Here is a tiny trained network, its code and every weight. The questions are about switching its units off for an input and a class, where a switched-off unit gives its printed mean instead of its output.

import numpy as np


def w(rows, s, z=0):
    codes = np.array(rows[::2]) - 128.0
    scale = np.full(codes.shape[1], s)
    scale[-1] = z or s
    return codes * scale


def norm(h):
    return h / np.sqrt((h * h).mean(-1, keepdims=True) + 1e-5)


def f(y):
    return y / 2 * (1 + np.tanh(0.7978845608 * (y + 0.044715 * y**3)))


def log_softmax(a):
    a = a - a.max(-1, keepdims=True)
    return a - np.log(np.exp(a).sum(-1, keepdims=True))


def net(x, mask):
    res = np.array(x, float).reshape(1, 3) / 4 @ E
    u = 0
    for l in range(4):
        y = f(norm(res) @ A[l][:, :-1].T + A[l][:, -1])
        res = res + np.where(mask[u : u + 3], y, B[l][:, -1]) @ B[l][:, :-1]
        u += 3
    return log_softmax(norm(res)[-1] @ U[:, :-1].T + U[:, -1])


A, B = {}, {}
E = w([
[143,65,202,169,96,198,33,230,25,229,2,77],'x0',
[246,247,107,225,8,226,23,107,32,112,202,151],'x1',
[20,246,203,193,197,177,108,168,144,39,96,121],'x2',
],0.0064)
A[0] = w([
[157,96,99,220,108,197,125,167,150,132,40,102,130],'0.n1',
[111,33,126,97,164,22,115,213,188,147,176,95,98],'0.n2',
[174,3,110,115,127,136,119,93,106,123,152,89,6],'0.n3',
],0.0064,0.002)
B[0] = w([
[172,105,171,151,213,101,127,89,155,77,245,158,211],'0.n1',
[135,155,188,121,77,247,150,83,147,38,106,91,255],'0.n2',
[31,112,142,162,114,66,75,131,115,184,115,137,197],'0.n3',
],0.012,0.0049)
A[1] = w([
[101,159,57,121,117,51,194,150,145,152,201,154,7],'1.n1',
[250,192,47,163,31,184,63,135,86,161,147,118,103],'1.n2',
[137,83,68,2,55,142,143,102,84,214,113,87,129],'1.n3',
],0.0071,0.0022)
B[1] = w([
[172,83,100,217,124,101,219,130,125,246,213,108,157],'1.n1',
[97,140,194,46,140,151,196,114,229,92,22,152,253],'1.n2',
[70,183,91,46,194,107,49,127,129,138,102,143,176],'1.n3',
],0.011,0.0071)
A[2] = w([
[162,54,161,171,103,180,80,90,141,98,217,77,219],'2.n1',
[13,144,144,98,166,35,64,102,202,214,54,255,250],'2.n2',
[221,70,189,113,165,189,62,201,61,208,66,63,103],'2.n3',
],0.0065,0.0015)
B[2] = w([
[109,130,93,75,82,117,130,178,131,178,164,188,190],'2.n1',
[131,214,202,189,95,140,80,182,148,103,188,114,254],'2.n2',
[239,101,69,209,214,98,246,56,159,95,127,115,192],'2.n3',
],0.013,0.0066)
A[3] = w([
[87,176,78,114,41,93,94,39,112,100,154,83,23],'3.n1',
[22,174,93,147,31,165,218,123,107,86,222,116,246],'3.n2',
[92,199,137,253,199,128,51,229,62,113,117,90,134],'3.n3',
],0.0058,0.0013)
B[3] = w([
[193,141,91,135,228,120,91,106,155,82,254,48,145],'3.n1',
[150,107,144,200,124,112,116,170,79,171,162,190,255],'3.n2',
[69,240,14,180,54,98,71,138,112,161,173,92,211],'3.n3',
],0.012,0.0056)
U = w([
[123,124,202,91,112,220,170,81,182,53,35,124,193],'0',
[254,81,136,215,184,84,206,95,156,101,199,173,129],'1',
[92,193,134,145,127,123,10,169,120,100,189,109,198],'2',
[133,100,189,112,93,164,95,233,89,137,175,209,194],'3',
[152,47,56,113,109,81,105,201,107,150,51,136,2],'4',
[127,74,42,65,170,111,85,135,122,184,122,121,19],'5',
[139,70,52,73,148,89,98,99,76,177,77,65,6],'6',
],0.0099,0.0034)

Each question gives the input, the list of numbers given to net, and the class t.
The units are the neurons (one row each of A and B). Each row of codes is followed by its name. A weight is (code - 128) times the scale printed after its matrix; where a second scale follows, it is the last column's (A, B and U).
mask holds one flag per neuron, layer by layer. A switched-off neuron (its flag False) gives its mean, the last column of its row in B, instead of its output. The means were averaged over made-up inputs and are rounded, as every weight is.
A unit's drop is (log p(t) with every unit on - log p(t) with that unit switched off) / (log p(t) with every unit on - log p(t) with every unit switched off).
The circuit of an input: a set's keep is (log p(t) with only the set's units on - log p(t) with every unit switched off) / (log p(t) with every unit on - log p(t) with every unit switched off). Starting from all 12 units, units are removed one at a time, each time the one whose removal leaves the highest keep (on an exact tie, the one counted first), for as long as the keep stays at least 0.8.
circuit, biggest first: the units of the circuit, biggest drop first
k most important neurons: the k neurons with the biggest drops, biggest first
k most important neurons of layer l: the k neurons of layer l with the biggest drops, biggest first
input [-5,-5,0], class 0: circuit, biggest first -> [0.n2]
input [7,-4,-1], class 1: 2 most important neurons -> [2.n3 1.n2]
input [-4,-6,-8], class 2: 3 most important neurons -> [1.n3 0.n3 1.n2]
input [6,-4,-7], class 2: 4 most important neurons -> [1.n3 0.n3 2.n2 3.n3]
input [-7,0,-8], class 2: 2 most important neurons -> [1.n3 0.n1]
input [-3,-3,1], class 3: circuit, biggest first -> [1.n2 3.n2 2.n3 0.n2]
input [-3,-5,-8], class 2: circuit, biggest first -> [1.n3 2.n2]
input [3,6,4], class 0: 2 most important neurons -> [1.n2 0.n3]
input [-5,-6,-1], class 0: 2 most important neurons of layer 0 -> [0.n2 0.n1]
input [-6,6,5], class 0: 2 most important neurons of layer 0 -> [0.n1 0.n3]
input [-7,7,-1], class 0: 2 most important neurons -> [1.n2 0.n1]
input [5,-2,-5], class 1: 3 most important neurons -> [2.n3 0.n1 1.n2]
input [0,-2,2], class 3: 4 most important neurons -> [1.n2 1.n3 3.n2 2.n3]
input [5,-2,-3], class 1: circuit, biggest first -> [2.n3]
input [0,-2,-1], class 3: 4 most important neurons -> [1.n2 0.n2 3.n2 2.n1]
input [7,4,-8], class 2: 4 most important neurons -> [2.n2 1.n3 1.n2 0.n2]
input [-7,7,4], class 0: circuit, biggest first -> [1.n2 0.n1]
input [6,6,-2], class 0: 2 most important neurons of layer 1 -> [1.n2 1.n1]
input [2,0,3], class 3: 2 most important neurons of layer 1 -> [1.n3 1.n2]
input [-1,-5,7], class 2: circuit, biggest first -> [1.n2]
